Below are the code and all the weights of a small trained network. Each question names an input and a class and asks about switching units off, where a switched-off unit gives its printed mean instead of its output.

import numpy as np


def w(rows, s, z=0):
    codes = np.array(rows[::2]) - 128.0
    scale = np.full(codes.shape[1], s)
    scale[-1] = z or s
    return codes * scale


def norm(h):
    return h / np.sqrt((h * h).mean(-1, keepdims=True) + 1e-5)


def f(y):
    return y / 2 * (1 + np.tanh(0.7978845608 * (y + 0.044715 * y**3)))


def log_softmax(a):
    a = a - a.max(-1, keepdims=True)
    return a - np.log(np.exp(a).sum(-1, keepdims=True))


def net(x, mask):
    res = np.array(x, float).reshape(1, 4) / 4 @ E
    u = 0
    for l in range(3):
        y = f(norm(res) @ A[l][:, :-1].T + A[l][:, -1])
        res = res + np.where(mask[u : u + 7], y, B[l][:, -1]) @ B[l][:, :-1]
        u += 7
    return log_softmax(norm(res)[-1] @ U[:, :-1].T + U[:, -1])


A, B = {}, {}
E = w([
[131,89,119,121,102,167,69,151,235,193],'x0',
[157,150,249,153,205,158,60,122,143,83],'x1',
[94,110,93,165,147,182,107,152,101,109],'x2',
[124,111,140,127,118,130,135,133,129,119],'x3',
],0.013)
A[0] = w([
[167,111,189,131,124,86,202,118,175,135,33],'L0N1',
[56,92,62,225,175,229,120,149,118,76,33],'L0N2',
[114,159,225,56,90,27,170,121,157,189,9],'L0N3',
[76,148,145,100,149,75,143,150,62,83,44],'L0N4',
[201,152,180,99,113,187,87,157,101,84,6],'L0N5',
[210,152,161,116,123,9,169,143,194,148,4],'L0N6',
[200,160,171,128,93,2,112,137,145,159,2],'L0N7',
],0.0076,0.0061)
B[0] = w([
[142,102,93,100,185,180,99,79,113,78,153],'L0N1',
[168,94,25,29,246,184,139,16,169,68,253],'L0N2',
[127,150,16,88,254,148,158,38,187,101,242],'L0N3',
[179,97,163,105,164,188,183,214,125,240,214],'L0N4',
[124,206,97,93,116,57,87,135,164,105,156],'L0N5',
[147,8,71,121,174,156,151,42,184,46,213],'L0N6',
[127,60,75,50,252,196,152,8,135,47,186],'L0N7',
],0.0083,0.0033)
A[1] = w([
[164,176,146,164,139,87,192,109,1,69,36],'L1N1',
[160,150,171,76,54,79,182,87,148,126,82],'L1N2',
[135,166,149,120,134,70,165,126,177,149,99],'L1N3',
[154,166,209,168,133,156,97,93,113,134,52],'L1N4',
[84,127,39,131,113,106,187,111,110,153,116],'L1N5',
[120,139,95,138,73,87,136,164,107,138,87],'L1N6',
[69,149,110,88,69,99,98,146,95,141,2],'L1N7',
],0.0089,0.0059)
B[1] = w([
[67,197,232,105,204,183,229,105,116,240,223],'L1N1',
[177,73,82,93,179,169,108,122,153,49,145],'L1N2',
[128,28,44,114,189,254,90,141,104,66,133],'L1N3',
[115,89,76,130,28,53,94,137,153,28,163],'L1N4',
[162,115,149,150,35,57,47,148,89,67,254],'L1N5',
[98,120,159,154,70,111,100,79,110,118,150],'L1N6',
[141,48,119,104,69,147,161,124,148,76,126],'L1N7',
],0.0077,0.0066)
A[2] = w([
[81,103,59,169,171,207,98,180,63,88,3],'L2N1',
[140,180,195,119,254,111,71,129,173,21,56],'L2N2',
[146,131,91,102,16,48,136,128,95,104,68],'L2N3',
[167,161,223,143,162,122,52,149,99,86,99],'L2N4',
[140,68,129,149,152,167,95,192,193,248,63],'L2N5',
[146,140,144,108,54,192,111,136,236,195,63],'L2N6',
[129,172,197,199,116,132,82,136,126,86,43],'L2N7',
],0.0091,0.0037)
B[2] = w([
[220,111,106,3,153,149,146,12,209,31,145],'L2N1',
[100,103,67,168,52,86,93,139,147,113,255],'L2N2',
[136,119,128,168,97,135,58,167,195,153,198],'L2N3',
[161,83,54,103,68,80,119,150,102,194,183],'L2N4',
[110,148,235,132,189,124,176,114,34,127,176],'L2N5',
[123,222,189,138,186,139,240,136,66,115,183],'L2N6',
[101,107,101,108,49,144,130,129,138,195,151],'L2N7',
],0.011,0.0092)
U = w([
[102,117,82,174,1,78,60,158,134,139,134],'0',
[162,112,57,43,211,148,138,27,167,72,251],'1',
[87,196,227,138,177,151,212,149,70,170,4],'2',
],0.014,0.00036)

Each question gives the input, the list of numbers given to net, and the class t.
The units are the neurons (one row each of A and B). Each row of codes is followed by its name. A weight is (code - 128) times the scale printed after its matrix; where a second scale follows, it is the last column's (A, B and U).
mask holds one flag per neuron, layer by layer. A switched-off neuron (its flag False) gives its mean, the last column of its row in B, instead of its output. The means were averaged over made-up inputs and are rounded, as every weight is.
A unit's drop is (log p(t) with every unit on - log p(t) with that unit switched off) / (log p(t) with every unit on - log p(t) with every unit switched off).
The circuit of an input: a set's keep is (log p(t) with only the set's units on - log p(t) with every unit switched off) / (log p(t) with every unit on - log p(t) with every unit switched off). Starting from the 12 units with the biggest drops (on a tie, the unit counted first), units are removed one at a time, each time the one whose removal leaves the highest keep (on an exact tie, the one counted first), for as long as the keep stays at least 0.8.
units of the circuit, in order: the units of the circuit, biggest drop first
top k neurons: the k neurons with the biggest drops, biggest first
k most important neurons of layer l: the k neurons of layer l with the biggest drops, biggest first
drop when u is switched off: that unit's drop, to one decimal
input [-4,6,-6,2], class 0: units of the circuit, in order : (L2N2)
input [8,-7,6,0], class 2: units of the circuit, in order : (L2N6; L2N5)
input [7,-5,6,4], class 2: units of the circuit, in order : (L2N6; L2N5)
input [8,6,-7,6], class 2: top 3 neurons : (L2N6; L2N5; L1N5)
input [-7,-7,8,5], class 1: top 3 neurons : (L2N1; L0N2; L2N2)
input [8,-1,7,-2], class 2: top 2 neurons : (L2N5; L2N6)
input [2,4,-4,4], class 0: top 2 neurons : (L2N2; L0N2)
input [8,-6,0,-3], class 2: 2 most important neurons of layer 2 : (L2N6; L2N5)
input [0,-6,8,-4], class 1: top 2 neurons : (L0N2; L2N1)
input [4,-4,-5,-1], class 1: top 2 neurons : (L2N2; L0N3)
input [-3,-4,0,-8], class 0: drop when L1N5 is switched off : 0.1
input [-3,-4,7,3], class 1: drop when L0N2 is switched off : 0.2
input [4,-3,6,-7], class 1: drop when L0N1 is switched off : 0.0
input [7,-2,8,0], class 1: drop when L0N2 is switched off : 1.0
